Here is a tiny trained network, its code and every weight. The questions are about switching its units off for an input and a class, where a switched-off unit gives its printed mean instead of its output.

import numpy as np


def w(rows, s, z=0):
    codes = np.array(rows[::2]) - 128.0
    scale = np.full(codes.shape[1], s)
    scale[-1] = z or s
    return codes * scale


def f(y):
    return np.maximum(y, 0)


def log_softmax(a):
    a = a - a.max(-1, keepdims=True)
    return a - np.log(np.exp(a).sum(-1, keepdims=True))


def net(x, mask):
    res = np.array(x, float).reshape(1, 2) / 4 @ E
    y = f(res @ A[0][:, :-1].T + A[0][:, -1])
    res = res + np.where(mask, y, B[0][:, -1]) @ B[0][:, :-1]
    return log_softmax(res[-1] @ U[:, :-1].T + U[:, -1])


A, B = {}, {}
E = w([
[135,193,220,27,123,122,182,144,138,251],'x0',
[230,168,123,104,83,65,38,11,41,113],'x1',
],0.011)
A[0] = w([
[161,142,111,138,101,126,80,112,94,119,142],'n0',
[86,106,119,138,175,180,144,157,151,150,209],'n1',
[193,132,122,94,50,76,76,77,88,121,160],'n2',
[138,171,252,49,128,124,144,141,124,230,132],'n3',
[54,99,117,136,160,171,162,157,197,144,238],'n4',
[172,166,146,85,110,113,144,93,124,168,104],'n5',
[114,139,149,130,153,137,153,167,152,181,141],'n6',
[99,129,155,140,137,114,159,152,133,156,141],'n7',
[145,89,49,226,155,117,125,128,117,65,253],'n8',
[86,112,137,156,145,145,133,161,166,100,184],'n9',
],0.012,0.0073)
B[0] = w([
[144,130,132,109,133,105,101,104,92,122,189],'n0',
[77,145,114,156,118,190,182,169,197,30,202],'n1',
[170,135,134,120,98,107,117,130,104,137,247],'n2',
[128,144,223,74,134,163,115,168,130,132,250],'n3',
[106,134,133,151,162,166,144,141,159,78,233],'n4',
[129,130,160,96,121,154,118,139,120,160,186],'n5',
[114,136,138,121,146,148,139,116,129,128,181],'n6',
[97,155,134,109,160,147,145,124,115,103,165],'n7',
[139,122,4,195,83,107,103,106,141,107,251],'n8',
[112,124,106,163,113,157,150,149,152,122,191],'n9',
],0.015,0.02)
U = w([
[105,111,52,179,98,153,155,158,169,107,209],'0',
[87,145,173,108,176,157,172,152,143,104,123],'1',
[171,121,76,150,109,9,98,61,55,111,249],'2',
[174,113,174,81,82,127,81,145,83,184,117],'3',
[102,117,123,118,147,86,157,104,131,132,26],'4',
[125,89,131,120,132,107,141,128,138,133,11],'5',
],0.011,0.0022)

Each question gives the input, the list of numbers given to net, and the class t.
The units are the neurons (one row each of A and B). Each row of codes is followed by its name. A weight is (code - 128) times the scale printed after its matrix; where a second scale follows, it is the last column's (A, B and U).
mask holds one flag per neuron, in row order. A switched-off neuron (its flag False) gives its mean, the last column of its row in B, instead of its output. The means were averaged over made-up inputs and are rounded, as every weight is.
A unit's drop is (log p(t) with every unit on - log p(t) with that unit switched off) / (log p(t) with every unit on - log p(t) with every unit switched off).
unit that matters most: the unit with the biggest drop
top k neurons: the k neurons with the biggest drops, biggest first
drop when u is switched off: that unit's drop, to one decimal
input [8,1], class 3: top 2 neurons	[n1, n4]
input [1,8], class 3: top 2 neurons	[n8, n5]
input [0,7], class 2: unit that matters most	n3
input [1,7], class 3: top 2 neurons	[n8, n5]
input [2,0], class 1: top 2 neurons	[n8, n2]
input [-2,1], class 2: top 2 neurons	[n1, n4]
input [7,1], class 3: top 2 neurons	[n1, n4]
input [1,-4], class 1: drop when n8 is switched off	3.0
input [1,1], class 3: drop when n8 is switched off	0.5
input [2,-1], class 1: drop when n8 is switched off	0.9
input [7,5], class 3: drop when n5 is switched off	0.0
